Here is a tiny trained network, its code and every weight. The questions are about switching its units off for an input and a class, where a switched-off unit gives its printed mean instead of its output.

import numpy as np


def w(rows, s, z=0):
    codes = np.array(rows[::2]) - 128.0
    scale = np.full(codes.shape[1], s)
    scale[-1] = z or s
    return codes * scale


def f(y):
    return y / 2 * (1 + np.tanh(0.7978845608 * (y + 0.044715 * y**3)))


def log_softmax(a):
    a = a - a.max(-1, keepdims=True)
    return a - np.log(np.exp(a).sum(-1, keepdims=True))


def net(x, mask):
    res = np.array(x, float).reshape(1, 6) / 4 @ E
    y = f(res @ A[0][:, :-1].T + A[0][:, -1])
    res = res + np.where(mask, y, B[0][:, -1]) @ B[0][:, :-1]
    return log_softmax(res[-1] @ U[:, :-1].T + U[:, -1])


A, B = {}, {}
E = w([
[191,114,176],'x0',
[77,118,255],'x1',
[227,128,142],'x2',
[144,231,162],'x3',
[155,63,141],'x4',
[109,127,110],'x5',
],0.0067)
A[0] = w([
[64,71,151,63],'N1',
[129,202,104,109],'N2',
[140,135,20,129],'N3',
[227,122,208,131],'N4',
[97,40,196,149],'N5',
[114,112,132,101],'N6',
[123,115,100,96],'N7',
[140,58,168,166],'N8',
[64,246,32,141],'N9',
[102,177,123,4],'N10',
[243,187,191,18],'N11',
[65,241,53,219],'N12',
[70,240,49,145],'N13',
[190,119,184,147],'N14',
[116,142,140,21],'N15',
[179,140,112,79],'N16',
[164,164,150,121],'N17',
[193,86,2,58],'N18',
[173,66,48,103],'N19',
[179,129,155,73],'N20',
[171,188,141,68],'N21',
[50,53,158,33],'N22',
[127,106,98,88],'N23',
[116,106,135,107],'N24',
[151,179,134,129],'N25',
[151,113,144,85],'N26',
[116,180,82,128],'N27',
[211,92,169,108],'N28',
[209,128,185,80],'N29',
],0.0088,0.0034)
B[0] = w([
[59,142,185,143],'N1',
[162,89,84,154],'N2',
[175,28,178,202],'N3',
[166,254,92,233],'N4',
[38,192,184,195],'N5',
[116,130,145,120],'N6',
[141,114,153,124],'N7',
[83,200,169,178],'N8',
[126,48,44,237],'N9',
[133,96,164,114],'N10',
[210,213,71,205],'N11',
[100,30,46,255],'N12',
[124,62,43,224],'N13',
[143,203,97,193],'N14',
[135,118,150,104],'N15',
[165,141,144,137],'N16',
[161,141,79,152],'N17',
[222,44,194,221],'N18',
[174,109,230,193],'N19',
[158,179,121,140],'N20',
[183,129,88,146],'N21',
[45,149,199,151],'N22',
[141,117,161,124],'N23',
[111,139,148,123],'N24',
[163,122,76,151],'N25',
[135,170,134,123],'N26',
[153,76,99,156],'N27',
[136,242,170,188],'N28',
[157,222,105,183],'N29',
],0.02,0.0046)
U = w([
[109,8,18,253],'0',
[115,165,82,184],'1',
[125,4,3,153],'2',
[195,186,40,68],'3',
[225,17,148,69],'4',
[22,101,120,51],'5',
],0.0055,0.0045)

Each question gives the input, the list of numbers given to net, and the class t.
The units are the neurons (one row each of A and B). Each row of codes is followed by its name. A weight is (code - 128) times the scale printed after its matrix; where a second scale follows, it is the last column's (A, B and U).
mask holds one flag per neuron, in row order. A switched-off neuron (its flag False) gives its mean, the last column of its row in B, instead of its output. The means were averaged over made-up inputs and are rounded, as every weight is.
A unit's drop is (log p(t) with every unit on - log p(t) with that unit switched off) / (log p(t) with every unit on - log p(t) with every unit switched off).
The circuit of an input: a set's keep is (log p(t) with only the set's units on - log p(t) with every unit switched off) / (log p(t) with every unit on - log p(t) with every unit switched off). Starting from the 12 units with the biggest drops (on a tie, the unit counted first), units are removed one at a time, each time the one whose removal leaves the highest keep (on an exact tie, the one counted first), for as long as the keep stays at least 0.8.
units of the circuit, in order: the units of the circuit, biggest drop first
most important unit: the unit with the biggest drop
top k neurons: the k neurons with the biggest drops, biggest first
drop when u is switched off: that unit's drop, to one decimal
input [0,8,2,2,4,-5], class 3: most important unit : N4
input [0,-6,-2,-5,-2,4], class 4: units of the circuit, in order : N18; N19
input [6,0,4,-8,-1,-7], class 1: units of the circuit, in order : N5; N8
input [-1,-7,1,-7,-7,-5], class 4: top 2 neurons : N18; N19
input [-7,6,5,2,4,-1], class 5: top 2 neurons : N11; N5
input [4,-7,8,-3,7,-5], class 3: top 3 neurons : N4; N28; N29
input [8,5,-3,-5,4,2], class 5: drop when N5 is switched off : 0.1
input [-6,-3,-4,-6,1,0], class 4: drop when N13 is switched off : -0.1
input [5,8,-1,4,3,-2], class 3: drop when N4 is switched off : 0.3
input [-4,3,-5,3,5,8], class 5: drop when N5 is switched off : 0.1
